Below is a small trained network, with its code and all its weights. Each question gives an input and a target symbol and asks what happens when units are switched off, that is, made to give their printed mean instead of their output.

import numpy as np


def w(rows, s, z=0):
    codes = np.array(rows[::2]) - 128.0
    scale = np.full(codes.shape[1], s)
    scale[-1] = z or s
    return codes * scale


def norm(h):
    return h / np.sqrt((h * h).mean(-1, keepdims=True) + 1e-5)


def f(y):
    return np.maximum(y, 0)


def softmax(a):
    e = np.exp(a - a.max(-1, keepdims=True))
    return e / e.sum(-1, keepdims=True)


def log_softmax(a):
    a = a - a.max(-1, keepdims=True)
    return a - np.log(np.exp(a).sum(-1, keepdims=True))


def net(x, mask):
    ids = ['ΓΛΞΣΩαβεζημπτψ'.index(c) for c in x.split()]
    T = len(ids)
    res = E[ids] + P[:T]
    u = 0
    for l in range(2):
        r = norm(res)
        for j in range(2):
            rows = slice(4 * j, 4 * j + 4)
            q, k, v = (r @ M[l][rows].T for M in (Q, K, V))
            z = softmax(np.where(np.tri(T) > 0, q @ k.T / 4**0.5, -1e9)) @ v
            o = O[l][rows]
            res = res + np.where(mask[u + j], z, o[:, -1]) @ o[:, :-1]
        u += 2
        y = f(norm(res) @ A[l][:, :-1].T + A[l][:, -1])
        res = res + np.where(mask[u : u + 8], y, B[l][:, -1]) @ B[l][:, :-1]
        u += 8
    return log_softmax(norm(res)[-1] @ U[:, :-1].T + U[:, -1])


Q, K, V, O, A, B = {}, {}, {}, {}, {}, {}
E = w([
[142,153,210,89,214],'Γ',
[124,139,148,113,124],'Λ',
[122,161,140,117,101],'Ξ',
[111,174,139,140,96],'Σ',
[73,156,140,141,101],'Ω',
[80,172,139,146,107],'α',
[93,112,115,172,119],'β',
[86,140,123,174,110],'ε',
[138,219,253,95,221],'ζ',
[85,123,137,150,94],'η',
[204,155,87,115,138],'μ',
[179,112,62,114,194],'π',
[122,189,116,85,107],'τ',
[74,135,107,45,157],'ψ',
],0.02)
P = w([
[172,130,233,72,227],'0',
[157,58,245,95,150],'1',
[127,195,176,143,215],'2',
[149,59,210,95,119],'3',
[116,213,137,155,181],'4',
[146,61,180,95,94],'5',
[102,218,103,166,148],'6',
[145,60,154,92,69],'7',
[95,221,64,173,114],'8',
[151,59,116,92,44],'9',
[88,251,6,191,84],'10',
],0.011)
Q[0] = w([
[89,223,70,164,124],'L0H1',
[87,164,217,179,108],'L0H1',
[102,92,118,253,146],'L0H1',
[136,152,164,167,254],'L0H1',
[139,106,118,119,155],'L0H2',
[59,181,47,113,170],'L0H2',
[178,64,154,103,67],'L0H2',
[141,148,115,85,124],'L0H2',
],0.036)
K[0] = w([
[61,207,65,178,144],'L0H1',
[81,152,217,170,98],'L0H1',
[143,86,134,254,140],'L0H1',
[142,165,206,147,243],'L0H1',
[109,129,146,114,106],'L0H2',
[110,120,48,79,102],'L0H2',
[140,115,206,134,176],'L0H2',
[103,90,130,147,125],'L0H2',
],0.035)
V[0] = w([
[39,75,78,36,185],'L0H1',
[113,251,84,76,171],'L0H1',
[148,141,60,182,199],'L0H1',
[49,165,117,155,175],'L0H1',
[82,106,70,24,189],'L0H2',
[85,132,145,114,111],'L0H2',
[191,114,116,158,137],'L0H2',
[165,121,105,111,145],'L0H2',
],0.02)
O[0] = w([
[95,163,126,21,141,153],'L0H1',
[167,254,131,165,142,244],'L0H1',
[194,147,101,84,211,70],'L0H1',
[154,177,58,105,100,192],'L0H1',
[219,160,126,59,57,229],'L0H2',
[107,153,108,118,118,166],'L0H2',
[158,75,149,155,158,54],'L0H2',
[179,116,145,135,129,114],'L0H2',
],0.018,0.011)
A[0] = w([
[94,69,17,159,99,151],'L0N1',
[106,24,106,149,110,57],'L0N2',
[61,32,189,66,162,202],'L0N3',
[179,189,43,140,208,192],'L0N4',
[103,61,86,184,3,81],'L0N5',
[179,116,135,226,142,193],'L0N6',
[118,17,42,250,151,4],'L0N7',
[94,29,47,37,183,29],'L0N8',
],0.02,0.0041)
B[0] = w([
[137,119,58,135,88,165],'L0N1',
[124,119,173,61,119,180],'L0N2',
[190,254,105,110,63,207],'L0N3',
[114,130,173,219,97,250],'L0N4',
[50,67,102,200,144,202],'L0N5',
[111,88,170,103,152,169],'L0N6',
[196,44,205,132,114,169],'L0N7',
[183,37,165,62,196,155],'L0N8',
],0.036,0.016)
Q[1] = w([
[26,139,89,94,33],'L1H1',
[105,247,151,100,125],'L1H1',
[236,142,139,30,66],'L1H1',
[177,158,4,194,138],'L1H1',
[115,172,99,92,81],'L1H2',
[114,92,129,144,180],'L1H2',
[170,156,177,155,129],'L1H2',
[121,123,130,189,112],'L1H2',
],0.024)
K[1] = w([
[52,129,119,155,25],'L1H1',
[111,252,153,115,158],'L1H1',
[168,146,118,34,90],'L1H1',
[153,169,2,158,149],'L1H1',
[76,161,114,71,150],'L1H2',
[159,107,160,169,126],'L1H2',
[162,141,93,132,117],'L1H2',
[108,185,153,154,95],'L1H2',
],0.028)
V[1] = w([
[1,158,147,75,27],'L1H1',
[221,64,127,165,71],'L1H1',
[215,199,49,83,175],'L1H1',
[158,138,105,113,106],'L1H1',
[100,156,96,156,138],'L1H2',
[134,107,174,119,83],'L1H2',
[165,130,161,148,22],'L1H2',
[129,155,101,159,98],'L1H2',
],0.019)
O[1] = w([
[79,255,80,37,177,213],'L1H1',
[68,112,139,217,123,151],'L1H1',
[172,21,53,113,41,98],'L1H1',
[113,119,94,126,110,142],'L1H1',
[154,89,152,159,112,137],'L1H2',
[78,116,122,102,126,161],'L1H2',
[63,70,191,88,139,255],'L1H2',
[130,79,180,134,126,183],'L1H2',
],0.017,0.014)
A[1] = w([
[225,26,88,36,87,1],'L1N1',
[102,171,166,230,102,67],'L1N2',
[81,159,86,63,166,204],'L1N3',
[213,165,29,111,59,37],'L1N4',
[242,16,137,103,61,128],'L1N5',
[167,151,115,252,212,66],'L1N6',
[23,59,164,212,191,129],'L1N7',
[244,210,160,128,81,52],'L1N8',
],0.023,0.0066)
B[1] = w([
[48,62,170,202,254,167],'L1N1',
[109,77,139,36,161,253],'L1N2',
[181,47,122,145,141,191],'L1N3',
[152,234,154,206,131,217],'L1N4',
[187,188,55,55,106,196],'L1N5',
[33,116,90,124,85,192],'L1N6',
[208,172,57,180,114,254],'L1N7',
[147,110,95,196,37,242],'L1N8',
],0.037,0.016)
U = w([
[206,92,231,111,95,165],'Γ',
[142,42,132,91,152,254],'Λ',
[154,147,211,125,184,243],'Ξ',
[123,183,109,151,204,151],'Σ',
[146,178,83,31,117,157],'Ω',
[99,136,193,76,100,168],'α',
[183,100,64,150,202,234],'β',
[128,116,17,183,160,66],'ε',
[88,169,192,167,118,115],'ζ',
[86,132,37,99,129,115],'η',
[165,46,184,232,148,157],'μ',
[218,37,39,112,53,28],'π',
[120,52,168,111,17,83],'τ',
[210,249,141,184,89,15],'ψ',
],0.011,0.0046)

Each question gives the input, a string of symbols that net reads in full, and the target symbol t.
The units are the heads (4 rows each of Q, K, V and O) and the neurons (one row each of A and B). Each row of codes is followed by its name. A weight is (code - 128) times the scale printed after its matrix; where a second scale follows, it is the last column's (O, A, B and U).
mask holds one flag per unit, layer by layer, with each layer's heads first. A switched-off unit (its flag False) gives its mean, the last column of its rows in O or B, instead of its output. The means were averaged over made-up inputs and are rounded, as every weight is.
A unit's drop is (log p(t) with every unit on - log p(t) with that unit switched off) / (log p(t) with every unit on - log p(t) with every unit switched off).
The circuit of an input: a set's keep is (log p(t) with only the set's units on - log p(t) with every unit switched off) / (log p(t) with every unit on - log p(t) with every unit switched off). Starting from the 12 units with the biggest drops (on a tie, the unit counted first), units are removed one at a time, each time the one whose removal leaves the highest keep (on an exact tie, the one counted first), for as long as the keep stays at least 0.8.
units of the circuit, in order: the units of the circuit, biggest drop first
top k neurons: the k neurons with the biggest drops, biggest first
heads that matter: for each layer, one digit per head in row order, 1 if its drop is at least 0.15 and else 0, layers parted by /
input η Λ Ω μ ζ π ζ τ Σ, target τ: heads that matter	10 / 00
input Ξ η τ π Γ μ π β, target Λ: units of the circuit, in order	[L0H1, L0N8]
input ψ Σ Γ Ξ ε ψ Γ β μ Σ Σ, target μ: top neuron	[L0N4]
input Σ Ω τ Γ μ μ η, target μ: units of the circuit, in order	[L0H2, L1H1]
input μ Γ ψ Ξ ψ τ Σ ε τ τ β, target τ: top 4 neurons	[L0N4, L0N3, L0N5, L1N2]
input ψ Γ μ η Γ Ξ, target ζ: units of the circuit, in order	[L0H1, L1H1]
input Γ Λ ψ π, target β: heads that matter	10 / 10
input α Λ π ψ π ψ π ζ α Σ η, target η: top 3 neurons	[L1N6, L1N2, L1N4]
input ψ β Λ π Σ, target π: top 2 neurons	[L0N3, L1N5]
input Γ Γ ζ, target ζ: heads that matter	11 / 00
input Γ μ μ π Γ Λ, target α: units of the circuit, in order	[L0H1, L1H1, L0N2]
input Σ Ξ Γ Γ Σ ψ Γ α π Γ η, target π: units of the circuit, in order	[L0H1, L1H1]
input π Ξ Γ, target π: units of the circuit, in order	[L1H1, L0H1]
input ψ ζ ζ ψ η μ Γ Γ Λ ε μ, target μ: heads that matter	11 / 10
input ζ Γ Γ Ξ α π Γ, target π: top 3 neurons	[L0N3, L1N5, L1N4]
input Σ Γ ψ η ζ ψ π μ, target Γ: top 2 neurons	[L0N7, L0N6]
input β μ α α η Σ, target μ: heads that matter	10 / 10
input τ η Ω α Γ π Σ ε τ, target τ: top 2 neurons	[L0N4, L0N5]
input π Σ π, target π: units of the circuit, in order	[L1N4]
input Γ μ ε ζ, target Ξ: top 2 neurons	[L0N3, L0N5]
input Ω Ξ ζ η π α τ α α, target τ: top 3 neurons	[L0N3, L0N4, L0N5]
input Γ τ β ψ β ε ε μ Ω, target μ: top 3 neurons	[L0N4, L0N3, L0N6]
input Ω τ Λ, target τ: units of the circuit, in order	[L1N4, L1N7]
input Ω Ξ π μ τ, target τ: top 3 neurons	[L0N3, L0N4, L1N2]
